Below are the code and all the weights of a small trained network. Each question names an input and a target symbol and asks about switching units off, where a switched-off unit gives its printed mean instead of its output.

import numpy as np


def w(rows, s, z=0):
    codes = np.array(rows[::2]) - 128.0
    scale = np.full(codes.shape[1], s)
    scale[-1] = z or s
    return codes * scale


def norm(h):
    return h / np.sqrt((h * h).mean(-1, keepdims=True) + 1e-5)


def f(y):
    return y / 2 * (1 + np.tanh(0.7978845608 * (y + 0.044715 * y**3)))


def softmax(a):
    e = np.exp(a - a.max(-1, keepdims=True))
    return e / e.sum(-1, keepdims=True)


def log_softmax(a):
    a = a - a.max(-1, keepdims=True)
    return a - np.log(np.exp(a).sum(-1, keepdims=True))


def net(x, mask):
    ids = ['ΓΘΛαδεζηπ'.index(c) for c in x.split()]
    T = len(ids)
    res = E[ids] + P[:T]
    u = 0
    for l in range(2):
        r = norm(res)
        for j in range(2):
            rows = slice(2 * j, 2 * j + 2)
            q, k, v = (r @ M[l][rows].T for M in (Q, K, V))
            z = softmax(np.where(np.tri(T) > 0, q @ k.T / 2**0.5, -1e9)) @ v
            o = O[l][rows]
            res = res + np.where(mask[u + j], z, o[:, -1]) @ o[:, :-1]
        u += 2
        y = f(norm(res) @ A[l][:, :-1].T + A[l][:, -1])
        res = res + np.where(mask[u : u + 16], y, B[l][:, -1]) @ B[l][:, :-1]
        u += 16
    return log_softmax(norm(res)[-1] @ U[:, :-1].T + U[:, -1])


Q, K, V, O, A, B = {}, {}, {}, {}, {}, {}
E = w([
[42,33,149,103,180],'Γ',
[6,153,119,155,166],'Θ',
[115,116,119,79,77],'Λ',
[106,120,139,96,123],'α',
[134,138,101,127,222],'δ',
[149,86,131,105,73],'ε',
[143,197,136,208,130],'ζ',
[61,136,135,102,67],'η',
[118,146,81,116,81],'π',
],0.026)
P = w([
[81,207,220,155,66],'0',
[106,176,213,176,86],'1',
[35,141,102,174,106],'2',
[126,165,180,150,85],'3',
[67,102,73,176,106],'4',
[138,176,166,123,101],'5',
[84,90,46,157,116],'6',
[192,159,173,112,102],'7',
[117,62,26,145,120],'8',
[220,155,166,84,125],'9',
[146,53,2,131,126],'10',
[245,148,145,50,140],'11',
[132,55,43,153,144],'12',
],0.0093)
Q[0] = w([
[168,125,154,76,88],'0.h0',
[137,164,138,183,141],'0.h0',
[66,124,12,81,192],'0.h1',
[123,111,183,93,212],'0.h1',
],0.011)
K[0] = w([
[181,73,2,117,35],'0.h0',
[120,42,195,110,184],'0.h0',
[155,40,28,100,180],'0.h1',
[89,102,209,92,136],'0.h1',
],0.0072)
V[0] = w([
[126,74,80,13,175],'0.h0',
[212,73,112,135,165],'0.h0',
[129,142,230,25,181],'0.h1',
[3,60,178,138,81],'0.h1',
],0.004)
O[0] = w([
[216,73,173,255,51,95],'0.h0',
[77,221,16,38,163,8],'0.h0',
[123,52,19,188,147,148],'0.h1',
[208,34,219,102,11,254],'0.h1',
],0.0052,0.0033)
A[0] = w([
[131,156,149,244,191,189],'0.n0',
[110,91,79,77,120,115],'0.n1',
[127,130,137,68,129,111],'0.n2',
[97,205,248,152,169,1],'0.n3',
[178,193,47,112,102,20],'0.n4',
[144,149,164,89,142,83],'0.n5',
[120,76,109,233,114,119],'0.n6',
[66,122,125,124,120,86],'0.n7',
[129,207,62,115,74,205],'0.n8',
[174,123,85,131,110,75],'0.n9',
[151,208,115,131,49,166],'0.n10',
[224,193,28,130,152,40],'0.n11',
[123,135,146,210,172,151],'0.n12',
[175,147,83,196,147,63],'0.n13',
[173,104,205,113,156,123],'0.n14',
[161,99,124,136,223,33],'0.n15',
],0.012,0.0041)
B[0] = w([
[110,207,66,78,161,255],'0.n0',
[149,173,88,175,141,199],'0.n1',
[165,87,116,149,58,161],'0.n2',
[35,189,172,100,230,177],'0.n3',
[113,1,114,225,207,130],'0.n4',
[147,89,138,99,37,127],'0.n5',
[108,219,124,109,105,176],'0.n6',
[186,132,114,110,81,168],'0.n7',
[158,42,157,186,145,184],'0.n8',
[95,114,140,188,169,121],'0.n9',
[188,52,185,132,79,217],'0.n10',
[210,162,155,171,161,168],'0.n11',
[94,165,67,97,139,196],'0.n12',
[160,209,115,170,101,169],'0.n13',
[137,181,65,80,70,179],'0.n14',
[190,106,133,60,189,155],'0.n15',
],0.0073,0.0055)
Q[1] = w([
[124,113,2,88,69],'1.h0',
[213,146,215,72,174],'1.h0',
[100,148,7,140,38],'1.h1',
[84,74,86,152,133],'1.h1',
],0.013)
K[1] = w([
[196,20,48,102,217],'1.h0',
[65,196,89,150,23],'1.h0',
[254,129,42,213,173],'1.h1',
[204,151,250,203,209],'1.h1',
],0.0087)
V[1] = w([
[223,234,120,185,98],'1.h0',
[188,95,255,97,251],'1.h0',
[147,196,210,255,136],'1.h1',
[144,234,94,21,81],'1.h1',
],0.0083)
O[1] = w([
[249,166,146,152,148,1],'1.h0',
[200,47,77,124,214,54],'1.h0',
[133,176,53,196,15,124],'1.h1',
[138,190,92,45,145,252],'1.h1',
],0.011,0.003)
A[1] = w([
[133,213,30,181,70,2],'1.n0',
[133,74,126,92,143,164],'1.n1',
[154,185,101,167,54,113],'1.n2',
[195,203,175,158,189,59],'1.n3',
[89,107,69,125,139,19],'1.n4',
[144,149,131,144,216,126],'1.n5',
[65,186,85,113,173,104],'1.n6',
[121,113,151,250,118,99],'1.n7',
[176,205,193,173,135,71],'1.n8',
[173,186,99,169,142,146],'1.n9',
[162,86,39,172,118,168],'1.n10',
[121,114,170,102,66,165],'1.n11',
[70,59,72,156,173,81],'1.n12',
[89,65,145,114,180,33],'1.n13',
[189,119,120,108,184,130],'1.n14',
[48,157,130,188,124,80],'1.n15',
],0.016,0.0059)
B[1] = w([
[182,255,81,82,38,197],'1.n0',
[134,124,30,143,112,178],'1.n1',
[148,149,76,168,97,193],'1.n2',
[166,89,97,26,63,194],'1.n3',
[95,60,155,63,58,135],'1.n4',
[157,102,101,109,165,182],'1.n5',
[203,68,168,202,132,211],'1.n6',
[117,101,159,250,168,143],'1.n7',
[97,140,100,35,93,167],'1.n8',
[104,98,105,115,47,191],'1.n9',
[108,177,198,137,205,175],'1.n10',
[204,144,123,96,190,255],'1.n11',
[154,60,113,62,88,166],'1.n12',
[115,187,94,41,21,142],'1.n13',
[199,136,109,96,161,161],'1.n14',
[158,153,128,161,189,166],'1.n15',
],0.0098,0.0088)
U = w([
[59,52,43,86,98,177],'Γ',
[84,168,127,127,180,189],'Θ',
[206,89,129,113,78,3],'Λ',
[107,181,201,9,171,110],'α',
[198,99,2,109,229,91],'δ',
[212,96,125,118,80,6],'ε',
[148,218,44,147,67,190],'ζ',
[150,138,210,115,83,108],'η',
[167,79,109,210,121,217],'π',
],0.0087,0.0045)

Each question gives the input, a string of symbols that net reads in full, and the target symbol t.
The units are the heads (2 rows each of Q, K, V and O) and the neurons (one row each of A and B). Each row of codes is followed by its name. A weight is (code - 128) times the scale printed after its matrix; where a second scale follows, it is the last column's (O, A, B and U).
mask holds one flag per unit, layer by layer, with each layer's heads first. A switched-off unit (its flag False) gives its mean, the last column of its rows in O or B, instead of its output. The means were averaged over made-up inputs and are rounded, as every weight is.
A unit's drop is (log p(t) with every unit on - log p(t) with that unit switched off) / (log p(t) with every unit on - log p(t) with every unit switched off).
The circuit of an input: a set's keep is (log p(t) with only the set's units on - log p(t) with every unit switched off) / (log p(t) with every unit on - log p(t) with every unit switched off). Starting from the 12 units with the biggest drops (on a tie, the unit counted first), units are removed one at a time, each time the one whose removal leaves the highest keep (on an exact tie, the one counted first), for as long as the keep stays at least 0.8.
units of the circuit, in order: the units of the circuit, biggest drop first
top k neurons: the k neurons with the biggest drops, biggest first
top k neurons in layer l: the k neurons of layer l with the biggest drops, biggest first
which heads matter: for each layer, one digit per head in row order, 1 if its drop is at least 0.15 and else 0, layers parted by /
drop of u: that unit's drop, to one decimal
input α α Γ π Θ, target π: units of the circuit, in order : (1.h1; 0.n8; 1.n7; 0.n4)
input α ε π ζ ε π Λ δ δ Γ ε, target Γ: which heads matter : 01 / 10
input α α δ α α ζ α α, target α: units of the circuit, in order : (1.h1)
input Λ ζ α ζ α ζ, target α: which heads matter : 10 / 01
input α ζ α Θ ζ ζ π, target π: units of the circuit, in order : (0.n8; 0.n4; 0.n0; 1.n7)
input ε Λ α α ε η δ ε α δ ζ Λ α, target ζ: top 3 neurons : (0.n8; 0.n10; 0.n4)
input Θ δ δ Γ π α Θ, target π: top 2 neurons : (1.n6; 0.n8)
input δ α α ε η α ζ η δ ζ Λ, target ζ: which heads matter : 01 / 01
input α α δ π Γ ζ η ζ ζ Γ Λ, target Γ: top 3 neurons in layer 0 : (0.n0; 0.n12; 0.n15)
input π α η α α α α, target π: top 3 neurons in layer 0 : (0.n8; 0.n10; 0.n0)
input δ α δ ζ α ζ δ δ ε, target δ: which heads matter : 00 / 10
input α α Γ ζ α α ε, target ζ: units of the circuit, in order : (1.h1; 1.n0)
input α α α δ δ δ α Γ α Θ, target Θ: units of the circuit, in order : (0.n3; 1.n11; 1.n6)
input α ζ α ζ ε ζ ζ δ ζ δ η, target δ: top 3 neurons in layer 0 : (0.n0; 0.n6; 0.n12)
input ζ δ α, target δ: units of the circuit, in order : (1.h0)
input α ζ π Λ η, target π: which heads matter : 00 / 01
input ζ η δ α Θ η α, target δ: which heads matter : 00 / 11
input α Λ Γ η π α Γ α, target Γ: top 3 neurons in layer 0 : (0.n14; 0.n10; 0.n11)
input α Γ ζ δ Θ, target δ: which heads matter : 01 / 10
input Θ ε α ζ π α Γ Θ ε, target Γ: units of the circuit, in order : (1.h0)
input ε ε α ζ Θ α π ζ Γ α α, target Γ: top 3 neurons : (0.n3; 0.n0; 0.n15)
input δ ζ δ α α ε δ α ε Θ ε, target δ: top 3 neurons in layer 1 : (1.n1; 1.n10; 1.n6)
input Λ α α α α α η α α η α, target α: which heads matter : 00 / 11
input α α ζ π Λ η δ α η, target δ: top 2 neurons in layer 1 : (1.n1; 1.n10)
input ζ ζ ζ ζ α α ε δ ζ δ Θ, target δ: top 3 neurons in layer 1 : (1.n10; 1.n6; 1.n3)
input Θ δ δ Λ α α α ε Λ, target δ: top 2 neurons in layer 1 : (1.n1; 1.n10)
input η α η, target η: top 2 neurons : (0.n14; 0.n0)
input η δ Λ, target δ: top neuron : (0.n15)
input Θ ζ α π η, target π: top 2 neurons in layer 0 : (0.n8; 0.n3)
input α δ Θ δ α π α α Θ ζ α, target ζ: drop of 0.n8 : 0.0
